Below is a small trained network, with its code and all its weights. Each question gives an input and a class and asks what happens when units are switched off, that is, made to give their printed mean instead of their output.

import numpy as np


def w(rows, s, z=0):
    codes = np.array(rows[::2]) - 128.0
    scale = np.full(codes.shape[1], s)
    scale[-1] = z or s
    return codes * scale


def norm(h):
    return h / np.sqrt((h * h).mean(-1, keepdims=True) + 1e-5)


def f(y):
    return np.maximum(y, 0)


def log_softmax(a):
    a = a - a.max(-1, keepdims=True)
    return a - np.log(np.exp(a).sum(-1, keepdims=True))


def net(x, mask):
    res = np.array(x, float).reshape(1, 5) / 4 @ E
    u = 0
    for l in range(3):
        y = f(norm(res) @ A[l][:, :-1].T + A[l][:, -1])
        res = res + np.where(mask[u : u + 7], y, B[l][:, -1]) @ B[l][:, :-1]
        u += 7
    return log_softmax(norm(res)[-1] @ U[:, :-1].T + U[:, -1])


A, B = {}, {}
E = w([
[54,225,134,63],'x0',
[132,30,52,60],'x1',
[146,40,100,124],'x2',
[155,160,47,207],'x3',
[254,165,186,51],'x4',
],0.0045)
A[0] = w([
[106,163,194,44,56],'L0N0',
[42,197,191,250,147],'L0N1',
[201,88,37,86,173],'L0N2',
[120,111,254,153,55],'L0N3',
[50,108,91,29,95],'L0N4',
[129,116,93,15,121],'L0N5',
[202,238,56,175,254],'L0N6',
],0.0075,0.0019)
B[0] = w([
[87,81,129,92,182],'L0N0',
[86,221,43,177,253],'L0N1',
[108,149,132,253,213],'L0N2',
[134,168,141,151,173],'L0N3',
[139,201,101,86,186],'L0N4',
[107,163,166,81,185],'L0N5',
[149,184,103,59,250],'L0N6',
],0.0067,0.0052)
A[1] = w([
[88,198,72,201,182],'L1N0',
[122,2,155,145,208],'L1N1',
[160,22,23,181,52],'L1N2',
[103,189,132,223,239],'L1N3',
[237,140,253,90,252],'L1N4',
[97,84,166,191,132],'L1N5',
[67,90,213,45,54],'L1N6',
],0.0088,0.0031)
B[1] = w([
[207,221,81,145,254],'L1N0',
[133,115,165,209,169],'L1N1',
[248,9,252,167,181],'L1N2',
[142,73,6,120,243],'L1N3',
[51,180,90,120,211],'L1N4',
[87,32,203,57,152],'L1N5',
[67,1,166,81,161],'L1N6',
],0.0076,0.008)
A[2] = w([
[134,58,150,191,30],'L2N0',
[172,73,194,214,136],'L2N1',
[226,157,69,98,78],'L2N2',
[134,58,160,207,7],'L2N3',
[76,1,54,151,15],'L2N4',
[131,82,188,6,88],'L2N5',
[74,3,98,145,18],'L2N6',
],0.0072,0.0019)
B[2] = w([
[92,56,72,209,182],'L2N0',
[184,180,149,205,215],'L2N1',
[111,116,103,89,254],'L2N2',
[140,94,151,168,187],'L2N3',
[201,132,75,91,183],'L2N4',
[101,150,184,125,184],'L2N5',
[200,112,126,2,183],'L2N6',
],0.0093,0.004)
U = w([
[187,117,138,210,11],'0',
[90,164,188,106,34],'1',
[140,253,52,162,250],'2',
],0.017,0.0018)

Each question gives the input, the list of numbers given to net, and the class t.
The units are the neurons (one row each of A and B). Each row of codes is followed by its name. A weight is (code - 128) times the scale printed after its matrix; where a second scale follows, it is the last column's (A, B and U).
mask holds one flag per neuron, layer by layer. A switched-off neuron (its flag False) gives its mean, the last column of its row in B, instead of its output. The means were averaged over made-up inputs and are rounded, as every weight is.
A unit's drop is (log p(t) with every unit on - log p(t) with that unit switched off) / (log p(t) with every unit on - log p(t) with every unit switched off).
The circuit of an input: a set's keep is (log p(t) with only the set's units on - log p(t) with every unit switched off) / (log p(t) with every unit on - log p(t) with every unit switched off). Starting from the 12 units with the biggest drops (on a tie, the unit counted first), units are removed one at a time, each time the one whose removal leaves the highest keep (on an exact tie, the one counted first), for as long as the keep stays at least 0.8.
units of the circuit, in order: the units of the circuit, biggest drop first
top k neurons: the k neurons with the biggest drops, biggest first
top k neurons in layer l: the k neurons of layer l with the biggest drops, biggest first
drop of u: that unit's drop, to one decimal
input [1,2,4,4,-5], class 0: units of the circuit, in order	[L1N2; L0N1]
input [5,5,0,3,7], class 1: units of the circuit, in order	[L0N1; L1N0]
input [-6,7,-5,7,-6], class 0: units of the circuit, in order	[L1N2]
input [-4,-8,8,-7,8], class 1: units of the circuit, in order	[L1N4; L0N1; L1N0]
input [-1,6,-1,-3,-7], class 0: top 2 neurons	[L0N1; L0N6]
input [5,4,5,-2,-2], class 1: top 2 neurons	[L0N1; L0N5]
input [-3,1,-1,-4,-3], class 0: top 3 neurons	[L0N1; L0N6; L1N1]
input [-3,7,1,8,8], class 0: top 2 neurons	[L1N2; L0N2]
input [-1,6,1,1,0], class 0: top 3 neurons	[L0N1; L1N2; L0N6]
input [-6,2,-4,-2,-8], class 0: top 2 neurons	[L1N2; L0N6]
input [-1,0,-7,-3,7], class 1: top 2 neurons in layer 0	[L0N1; L0N0]
input [-2,3,4,5,4], class 0: top 2 neurons	[L1N2; L0N1]
input [8,-4,-3,-4,7], class 1: top 2 neurons in layer 1	[L1N0; L1N6]
input [-1,7,-3,1,-7], class 0: drop of L1N2	0.7
